Below is a small trained network, with its code and all its weights. Each question gives an input and a class and asks what happens when units are switched off, that is, made to give their printed mean instead of their output.

import numpy as np


def w(rows, s, z=0):
    codes = np.array(rows[::2]) - 128.0
    scale = np.full(codes.shape[1], s)
    scale[-1] = z or s
    return codes * scale


def f(y):
    return y / 2 * (1 + np.tanh(0.7978845608 * (y + 0.044715 * y**3)))


def log_softmax(a):
    a = a - a.max(-1, keepdims=True)
    return a - np.log(np.exp(a).sum(-1, keepdims=True))


def net(x, mask):
    res = np.array(x, float).reshape(1, 5) / 4 @ E
    y = f(res @ A[0][:, :-1].T + A[0][:, -1])
    res = res + np.where(mask, y, B[0][:, -1]) @ B[0][:, :-1]
    return log_softmax(res[-1] @ U[:, :-1].T + U[:, -1])


A, B = {}, {}
E = w([
[126,130,154,136,177,83,126],'x0',
[124,114,108,123,64,174,136],'x1',
[41,37,31,32,119,25,1],'x2',
[181,48,181,65,202,221,19],'x3',
[189,199,118,233,71,42,14],'x4',
],0.0085)
A[0] = w([
[140,129,151,61,160,152,127,101],'N0',
[160,156,193,142,167,175,168,253],'N1',
[164,235,133,171,86,118,189,196],'N2',
[146,117,179,106,166,191,154,117],'N3',
[126,142,154,156,153,177,148,170],'N4',
[49,77,80,77,142,97,75,186],'N5',
[70,150,58,129,84,10,100,121],'N6',
[67,129,109,107,154,122,200,182],'N7',
[215,126,152,156,128,148,15,169],'N8',
],0.012,0.0076)
B[0] = w([
[127,66,181,132,68,193,56,163],'N0',
[216,47,137,132,80,101,150,242],'N1',
[183,168,185,144,146,98,141,254],'N2',
[188,87,100,132,81,131,93,192],'N3',
[174,90,131,205,40,126,126,186],'N4',
[57,129,92,118,200,190,124,219],'N5',
[82,160,97,94,85,87,99,215],'N6',
[120,74,108,9,119,142,199,191],'N7',
[95,122,103,97,144,91,229,201],'N8',
],0.011,0.018)
U = w([
[147,125,101,115,95,110,254,241],'0',
[28,148,53,64,142,134,181,240],'1',
[140,72,126,156,74,152,87,80],'2',
[77,106,89,79,171,229,7,2],'3',
[147,249,186,207,105,91,130,63],'4',
[57,209,31,117,62,84,29,24],'5',
],0.0086,0.0051)

Each question gives the input, the list of numbers given to net, and the class t.
The units are the neurons (one row each of A and B). Each row of codes is followed by its name. A weight is (code - 128) times the scale printed after its matrix; where a second scale follows, it is the last column's (A, B and U).
mask holds one flag per neuron, in row order. A switched-off neuron (its flag False) gives its mean, the last column of its row in B, instead of its output. The means were averaged over made-up inputs and are rounded, as every weight is.
A unit's drop is (log p(t) with every unit on - log p(t) with that unit switched off) / (log p(t) with every unit on - log p(t) with every unit switched off).
The circuit of an input: a set's keep is (log p(t) with only the set's units on - log p(t) with every unit switched off) / (log p(t) with every unit on - log p(t) with every unit switched off). Starting from all 9 units, units are removed one at a time, each time the one whose removal leaves the highest keep (on an exact tie, the one counted first), for as long as the keep stays at least 0.8.
units of the circuit, in order: the units of the circuit, biggest drop first
most important unit: the unit with the biggest drop
k most important neurons: the k neurons with the biggest drops, biggest first
drop of u: that unit's drop, to one decimal
input [-7,8,1,1,7], class 1: units of the circuit, in order => [N8, N1]
input [3,-8,-4,-5,2], class 4: most important unit => N2
input [0,-8,-7,1,-2], class 2: units of the circuit, in order => [N8, N3]
input [8,-4,-3,1,-7], class 2: units of the circuit, in order => [N0, N8]
input [4,5,1,-4,3], class 5: units of the circuit, in order => [N6, N1]
input [7,-7,1,1,-6], class 3: units of the circuit, in order => [N8, N0, N2]
input [-5,6,7,1,-7], class 3: units of the circuit, in order => [N8, N5]
input [0,4,-7,-2,2], class 4: 2 most important neurons => [N2, N7]
input [-5,-3,0,-2,3], class 4: 2 most important neurons => [N7, N5]
input [-6,-7,-3,-2,3], class 4: units of the circuit, in order => [N7, N2]
input [-4,3,-1,4,-1], class 2: 2 most important neurons => [N7, N2]
input [-2,1,3,3,0], class 3: 3 most important neurons => [N7, N6, N5]
input [8,6,-7,5,0], class 2: 4 most important neurons => [N3, N7, N4, N0]
input [7,3,-3,2,-2], class 2: most important unit => N8
input [5,-8,1,-6,8], class 5: 3 most important neurons => [N6, N1, N4]
input [-8,8,0,6,8], class 0: 3 most important neurons => [N8, N5, N6]
input [-1,-4,3,1,-5], class 3: 2 most important neurons => [N8, N0]
input [5,-4,7,-5,-1], class 1: 2 most important neurons => [N5, N7]
input [-4,-5,-4,-1,3], class 4: 2 most important neurons => [N7, N2]
input [7,1,7,-6,-1], class 1: units of the circuit, in order => [N5]
input [-8,5,6,-3,2], class 5: 3 most important neurons => [N6, N8, N7]
input [3,2,-2,-3,8], class 4: 2 most important neurons => [N2, N7]
input [6,8,-7,-1,5], class 4: drop of N2 => 0.8
